Below are the code and all the weights of a small trained network. Each question names an input and a target symbol and asks about switching units off, where a switched-off unit gives its printed mean instead of its output.

import numpy as np


def w(rows, s, z=0):
    codes = np.array(rows[::2]) - 128.0
    scale = np.full(codes.shape[1], s)
    scale[-1] = z or s
    return codes * scale


def norm(h):
    return h / np.sqrt((h * h).mean(-1, keepdims=True) + 1e-5)


def f(y):
    return np.maximum(y, 0)


def softmax(a):
    e = np.exp(a - a.max(-1, keepdims=True))
    return e / e.sum(-1, keepdims=True)


def log_softmax(a):
    a = a - a.max(-1, keepdims=True)
    return a - np.log(np.exp(a).sum(-1, keepdims=True))


def net(x, mask):
    ids = ['ΘΦΨΩαβζηλξσ'.index(c) for c in x.split()]
    T = len(ids)
    res = E[ids] + P[:T]
    q, k, v = (norm(res) @ M[0].T for M in (Q, K, V))
    z = softmax(np.where(np.tri(T) > 0, q @ k.T / 3**0.5, -1e9)) @ v
    res = res + np.where(mask[0], z, O[0][:, -1]) @ O[0][:, :-1]
    y = f(norm(res) @ A[0][:, :-1].T + A[0][:, -1])
    res = res + np.where(mask[1:25], y, B[0][:, -1]) @ B[0][:, :-1]
    return log_softmax(norm(res)[-1] @ U[:, :-1].T + U[:, -1])


Q, K, V, O, A, B = {}, {}, {}, {}, {}, {}
E = w([
[147,122,109,97,147],'Θ',
[25,14,117,81,219],'Φ',
[117,90,155,74,161],'Ψ',
[123,117,103,104,144],'Ω',
[80,176,169,100,138],'α',
[150,48,85,142,72],'β',
[133,103,94,109,147],'ζ',
[143,212,156,108,122],'η',
[174,128,136,105,147],'λ',
[252,169,90,203,76],'ξ',
[122,89,152,88,157],'σ',
],0.024)
P = w([
[74,163,143,254,177],'0',
[121,155,132,37,121],'1',
[146,152,162,36,117],'2',
[132,170,94,111,103],'3',
[132,170,97,107,102],'4',
[146,169,104,113,98],'5',
[147,165,106,112,97],'6',
[154,162,107,113,97],'7',
[162,158,110,118,96],'8',
],0.0068)
Q[0] = w([
[114,74,190,111,108],'h0',
[149,203,80,167,7],'h0',
[106,77,191,53,138],'h0',
],0.013)
K[0] = w([
[148,98,129,155,208],'h0',
[158,129,81,142,9],'h0',
[132,123,179,157,197],'h0',
],0.015)
V[0] = w([
[146,172,28,229,138],'h0',
[196,77,1,9,114],'h0',
[118,215,119,39,163],'h0',
],0.0076)
O[0] = w([
[178,132,140,84,61,3],'h0',
[62,132,46,28,127,178],'h0',
[166,247,91,172,165,198],'h0',
],0.013,0.0044)
A[0] = w([
[94,117,114,161,138,113],'n0',
[122,155,105,128,154,130],'n1',
[142,64,153,136,119,134],'n2',
[109,115,99,128,163,145],'n3',
[152,173,96,129,23,39],'n4',
[130,137,137,111,141,55],'n5',
[103,111,135,177,90,92],'n6',
[129,132,139,101,154,89],'n7',
[160,184,109,135,74,153],'n8',
[119,173,91,133,77,85],'n9',
[115,195,144,143,142,108],'n10',
[135,189,61,168,99,116],'n11',
[100,53,155,157,96,83],'n12',
[132,158,103,93,103,107],'n13',
[140,164,111,199,111,101],'n14',
[88,75,168,141,105,43],'n15',
[159,121,108,158,134,158],'n16',
[131,161,141,126,176,145],'n17',
[124,141,155,74,144,75],'n18',
[179,122,75,136,117,51],'n19',
[134,126,135,109,6,94],'n20',
[154,120,121,112,160,161],'n21',
[164,196,87,112,109,169],'n22',
[160,189,108,183,30,1],'n23',
],0.021,0.0056)
B[0] = w([
[139,121,145,132,149,166],'n0',
[168,132,162,109,92,214],'n1',
[104,174,164,113,137,166],'n2',
[153,154,149,114,116,228],'n3',
[181,184,165,233,201,182],'n4',
[132,125,120,141,121,137],'n5',
[126,147,64,132,75,132],'n6',
[137,128,115,192,152,177],'n7',
[65,160,44,173,138,197],'n8',
[179,156,113,147,163,172],'n9',
[159,106,102,92,122,208],'n10',
[164,117,255,31,116,215],'n11',
[145,103,82,104,96,160],'n12',
[173,94,126,103,131,195],'n13',
[133,160,152,110,65,165],'n14',
[84,171,75,89,87,153],'n15',
[110,145,145,111,131,160],'n16',
[123,84,111,125,111,254],'n17',
[144,157,109,174,100,180],'n18',
[110,244,50,184,69,162],'n19',
[107,16,118,135,125,191],'n20',
[113,134,129,126,100,204],'n21',
[64,104,174,84,145,252],'n22',
[75,55,34,151,195,173],'n23',
],0.014,0.0093)
U = w([
[185,164,72,86,69,111],'Θ',
[9,105,189,118,101,115],'Φ',
[79,202,101,117,50,100],'Ψ',
[131,71,236,119,201,139],'Ω',
[253,63,174,108,161,84],'α',
[123,24,96,85,71,125],'β',
[140,162,220,171,52,153],'ζ',
[131,238,132,103,194,101],'η',
[125,136,104,90,180,111],'λ',
[129,131,81,144,179,255],'ξ',
[202,126,129,140,40,138],'σ',
],0.018,0.0093)

Each question gives the input, a string of symbols that net reads in full, and the target symbol t.
The units are the heads (3 rows each of Q, K, V and O) and the neurons (one row each of A and B). Each row of codes is followed by its name. A weight is (code - 128) times the scale printed after its matrix; where a second scale follows, it is the last column's (O, A, B and U).
mask holds one flag per unit, heads first, then neurons. A switched-off unit (its flag False) gives its mean, the last column of its rows in O or B, instead of its output. The means were averaged over made-up inputs and are rounded, as every weight is.
A unit's drop is (log p(t) with every unit on - log p(t) with that unit switched off) / (log p(t) with every unit on - log p(t) with every unit switched off).
The circuit of an input: a set's keep is (log p(t) with only the set's units on - log p(t) with every unit switched off) / (log p(t) with every unit on - log p(t) with every unit switched off). Starting from the 12 units with the biggest drops (on a tie, the unit counted first), units are removed one at a time, each time the one whose removal leaves the highest keep (on an exact tie, the one counted first), for as long as the keep stays at least 0.8.
units of the circuit, in order: the units of the circuit, biggest drop first
k most important neurons: the k neurons with the biggest drops, biggest first
drop when u is switched off: that unit's drop, to one decimal
input α Φ σ σ β Θ Ψ Θ σ, target α: most important neuron => n8
input ζ ξ σ β Ω Ψ, target Θ: units of the circuit, in order => n22, n18
input Ψ ζ Θ, target α: units of the circuit, in order => h0, n22
input ζ σ σ α ζ σ β σ, target Θ: 2 most important neurons => n22, n20
input ζ β Θ, target β: 2 most important neurons => n20, n11
input σ Φ Θ σ σ Ψ, target Φ: units of the circuit, in order => h0, n15, n2, n11
input σ λ Θ, target Ω: 2 most important neurons => n19, n8
input σ ζ λ, target Ω: units of the circuit, in order => h0, n1
input ξ Θ Θ σ σ Ψ η ξ Ψ, target η: units of the circuit, in order => h0, n20
input α ξ σ σ Ψ, target α: 2 most important neurons => n8, n22
input ζ Ψ σ Φ Ω σ Θ ζ Ψ, target Θ: 3 most important neurons => n22, n20, n4
input η ζ Ψ, target ξ: 3 most important neurons => n11, n22, n17
input σ σ σ Ψ, target Φ: units of the circuit, in order => h0, n15, n11, n23
input σ σ Ω σ ζ σ σ Ψ λ, target Ω: units of the circuit, in order => n22
input Θ σ Ψ, target β: units of the circuit, in order => h0, n11, n3
input σ σ α Ψ α σ σ, target Φ: units of the circuit, in order => h0, n2, n15, n11
input ξ Ψ Ψ, target η: 3 most important neurons => n20, n23, n3
input β Ψ ζ β σ α Ω, target Ω: 2 most important neurons => n11, n22
input σ ξ β ζ ξ σ α, target Θ: 2 most important neurons => n10, n20
input Ψ η ζ, target α: most important neuron => n22
input β σ α η, target β: 2 most important neurons => n20, n11
input η λ σ Θ ξ Ψ Ω β Ψ, target ξ: drop when n3 is switched off => -0.3
input Ω Ω Ψ ζ α σ, target σ: drop when n4 is switched off => 0.1
input ξ σ σ Ψ Ψ Ψ α Φ, target ξ: drop when n11 is switched off => 1.2
